Below is a small trained network, with its code and all its weights. Each question gives an input and a class and asks what happens when units are switched off, that is, made to give their printed mean instead of their output.

import numpy as np


def w(rows, s, z=0):
    codes = np.array(rows[::2]) - 128.0
    scale = np.full(codes.shape[1], s)
    scale[-1] = z or s
    return codes * scale


def norm(h):
    return h / np.sqrt((h * h).mean(-1, keepdims=True) + 1e-5)


def f(y):
    return np.maximum(y, 0)


def log_softmax(a):
    a = a - a.max(-1, keepdims=True)
    return a - np.log(np.exp(a).sum(-1, keepdims=True))


def net(x, mask):
    res = np.array(x, float).reshape(1, 3) / 4 @ E
    u = 0
    for l in range(3):
        y = f(norm(res) @ A[l][:, :-1].T + A[l][:, -1])
        res = res + np.where(mask[u : u + 4], y, B[l][:, -1]) @ B[l][:, :-1]
        u += 4
    return log_softmax(norm(res)[-1] @ U[:, :-1].T + U[:, -1])


A, B = {}, {}
E = w([
[254,61,96],'x0',
[99,52,170],'x1',
[135,124,138],'x2',
],0.0021)
A[0] = w([
[53,4,129,59],'0.n1',
[117,88,206,2],'0.n2',
[68,4,146,102],'0.n3',
[50,9,128,88],'0.n4',
],0.0041,0.0036)
B[0] = w([
[181,238,86,210],'0.n1',
[201,26,221,131],'0.n2',
[188,196,108,253],'0.n3',
[156,254,91,234],'0.n4',
],0.0049,0.0016)
A[1] = w([
[53,167,85,132],'1.n1',
[155,146,254,135],'1.n2',
[130,22,45,102],'1.n3',
[21,104,162,7],'1.n4',
],0.0043,0.0016)
B[1] = w([
[215,64,137,252],'1.n1',
[194,180,94,152],'1.n2',
[98,9,254,178],'1.n3',
[206,100,238,168],'1.n4',
],0.0042,0.002)
A[2] = w([
[174,101,141,252],'2.n1',
[129,1,73,162],'2.n2',
[100,133,60,82],'2.n3',
[71,175,189,84],'2.n4',
],0.0067,0.0021)
B[2] = w([
[105,189,160,252],'2.n1',
[105,86,255,202],'2.n2',
[150,165,131,131],'2.n3',
[182,27,144,192],'2.n4',
],0.0061,0.0034)
U = w([
[225,46,255,255],'0',
[248,207,121,255],'1',
[209,181,201,220],'2',
[110,160,121,91],'3',
[40,38,49,1],'4',
[41,35,60,1],'5',
[49,44,25,1],'6',
],0.0056,0.004)

Each question gives the input, the list of numbers given to net, and the class t.
The units are the neurons (one row each of A and B). Each row of codes is followed by its name. A weight is (code - 128) times the scale printed after its matrix; where a second scale follows, it is the last column's (A, B and U).
mask holds one flag per neuron, layer by layer. A switched-off neuron (its flag False) gives its mean, the last column of its row in B, instead of its output. The means were averaged over made-up inputs and are rounded, as every weight is.
A unit's drop is (log p(t) with every unit on - log p(t) with that unit switched off) / (log p(t) with every unit on - log p(t) with every unit switched off).
most important unit: the unit with the biggest drop
k most important neurons: the k neurons with the biggest drops, biggest first
top k neurons in layer l: the k neurons of layer l with the biggest drops, biggest first
drop of u: that unit's drop, to one decimal
input [-8,-3,7], class 0: most important unit => 2.n4
input [5,7,0], class 1: 2 most important neurons => 0.n3; 0.n4
input [-7,-5,-6], class 0: 2 most important neurons => 2.n4; 0.n4
input [5,8,-3], class 1: 4 most important neurons => 0.n4; 0.n3; 2.n2; 0.n1
input [-4,-4,1], class 0: 2 most important neurons => 0.n3; 0.n4
input [-7,-1,-5], class 0: 2 most important neurons => 2.n4; 1.n4
input [-8,-7,-5], class 0: top 2 neurons in layer 2 => 2.n4; 2.n1
input [-5,7,-6], class 1: top 2 neurons in layer 0 => 0.n4; 0.n1
input [4,7,-2], class 1: drop of 2.n2 => 0.1
input [-7,-4,-7], class 0: drop of 2.n4 => 0.6
input [0,8,-8], class 1: drop of 2.n3 => 0.0
